Below is a small trained network, with its code and all its weights. Each question gives an input and a class and asks what happens when units are switched off, that is, made to give their printed mean instead of their output.

import numpy as np


def w(rows, s, z=0):
    codes = np.array(rows[::2]) - 128.0
    scale = np.full(codes.shape[1], s)
    scale[-1] = z or s
    return codes * scale


def norm(h):
    return h / np.sqrt((h * h).mean(-1, keepdims=True) + 1e-5)


def f(y):
    return np.maximum(y, 0)


def log_softmax(a):
    a = a - a.max(-1, keepdims=True)
    return a - np.log(np.exp(a).sum(-1, keepdims=True))


def net(x, mask):
    res = np.array(x, float).reshape(1, 2) / 4 @ E
    u = 0
    for l in range(2):
        y = f(norm(res) @ A[l][:, :-1].T + A[l][:, -1])
        res = res + np.where(mask[u : u + 4], y, B[l][:, -1]) @ B[l][:, :-1]
        u += 4
    return log_softmax(norm(res)[-1] @ U[:, :-1].T + U[:, -1])


A, B = {}, {}
E = w([
[84,134,181,170,113,158,98,50,93,114,87,84],'x0',
[115,160,135,196,225,10,56,106,56,100,58,149],'x1',
],0.0013)
A[0] = w([
[113,176,174,135,81,220,155,73,121,186,114,110,4],'L0N0',
[174,168,124,103,120,112,133,141,148,162,175,151,27],'L0N1',
[191,50,113,66,76,138,152,201,213,132,217,172,19],'L0N2',
[108,82,231,60,4,233,151,135,220,188,178,47,51],'L0N3',
],0.0026,0.0033)
B[0] = w([
[251,52,139,32,26,196,83,220,241,40,239,106,163],'L0N0',
[206,4,243,129,48,175,75,219,186,7,241,192,134],'L0N1',
[218,67,198,171,94,102,36,213,125,10,180,189,192],'L0N2',
[46,207,126,108,141,141,133,25,128,217,98,79,254],'L0N3',
],0.0037,0.0051)
A[1] = w([
[160,182,8,130,178,47,157,178,135,194,109,213,15],'L1N0',
[142,187,23,105,188,58,180,181,141,172,110,187,3],'L1N1',
[253,46,144,134,116,75,61,198,159,50,178,177,197],'L1N2',
[102,106,85,166,129,170,136,67,109,127,61,85,98],'L1N3',
],0.0043,0.0029)
B[1] = w([
[110,136,155,133,137,228,212,47,91,192,76,15,176],'L1N0',
[199,89,87,153,113,254,237,2,74,139,66,73,164],'L1N1',
[218,33,62,164,86,98,82,210,193,11,210,210,254],'L1N2',
[94,205,200,172,154,82,109,177,115,145,106,236,157],'L1N3',
],0.0044,0.0068)
U = w([
[229,28,77,174,45,109,36,234,234,21,234,219,253],'0',
[225,33,43,237,190,236,237,17,30,120,12,37,205],'1',
[26,235,239,29,16,224,20,28,241,236,208,38,229],'2',
[54,154,26,29,228,38,202,246,84,230,105,32,3],'3',
[30,253,238,241,234,26,20,157,27,105,20,228,253],'4',
[40,116,48,41,234,52,176,228,58,229,85,27,3],'5',
[50,105,41,28,247,25,172,226,148,204,90,35,3],'6',
],0.0046,0.0037)

Each question gives the input, the list of numbers given to net, and the class t.
The units are the neurons (one row each of A and B). Each row of codes is followed by its name. A weight is (code - 128) times the scale printed after its matrix; where a second scale follows, it is the last column's (A, B and U).
mask holds one flag per neuron, layer by layer. A switched-off neuron (its flag False) gives its mean, the last column of its row in B, instead of its output. The means were averaged over made-up inputs and are rounded, as every weight is.
A unit's drop is (log p(t) with every unit on - log p(t) with that unit switched off) / (log p(t) with every unit on - log p(t) with every unit switched off).
The circuit of an input: a set's keep is (log p(t) with only the set's units on - log p(t) with every unit switched off) / (log p(t) with every unit on - log p(t) with every unit switched off). Starting from all 8 units, units are removed one at a time, each time the one whose removal leaves the highest keep (on an exact tie, the one counted first), for as long as the keep stays at least 0.8.
circuit, biggest first: the units of the circuit, biggest drop first
k most important neurons: the k neurons with the biggest drops, biggest first
top k neurons in layer l: the k neurons of layer l with the biggest drops, biggest first
drop of u: that unit's drop, to one decimal
input [7,-2], class 2: circuit, biggest first	[L1N2]
input [-1,8], class 1: 3 most important neurons	[L0N2, L0N0, L0N3]
input [1,7], class 4: 4 most important neurons	[L0N0, L0N2, L1N2, L1N1]
input [0,8], class 1: top 3 neurons in layer 0	[L0N2, L0N0, L0N3]
input [0,2], class 1: circuit, biggest first	[L0N1, L1N2]
input [1,4], class 4: circuit, biggest first	[L1N2, L1N1]
input [7,-1], class 2: 2 most important neurons	[L0N2, L1N2]
input [2,6], class 4: 2 most important neurons	[L0N0, L0N2]
input [4,8], class 4: 2 most important neurons	[L0N2, L0N0]
input [3,-2], class 2: top 2 neurons in layer 0	[L0N3, L0N0]
input [4,-2], class 2: 3 most important neurons	[L1N2, L0N3, L0N0]
input [5,3], class 4: 2 most important neurons	[L0N2, L0N0]
input [-5,6], class 1: 2 most important neurons	[L0N2, L0N0]
input [0,-8], class 2: circuit, biggest first	[L0N3]
input [3,7], class 4: top 2 neurons in layer 0	[L0N2, L0N0]
input [6,8], class 4: 3 most important neurons	[L0N2, L1N2, L0N0]
input [-4,8], class 1: drop of L0N0	0.2
input [1,-2], class 2: drop of L1N2	0.3
input [-5,5], class 1: drop of L0N0	0.2
input [5,-7], class 2: drop of L0N0	0.0
input [5,7], class 4: top 2 neurons in layer 0	[L0N2, L0N0]
input [-1,1], class 1: top neuron in layer 0	[L0N3]
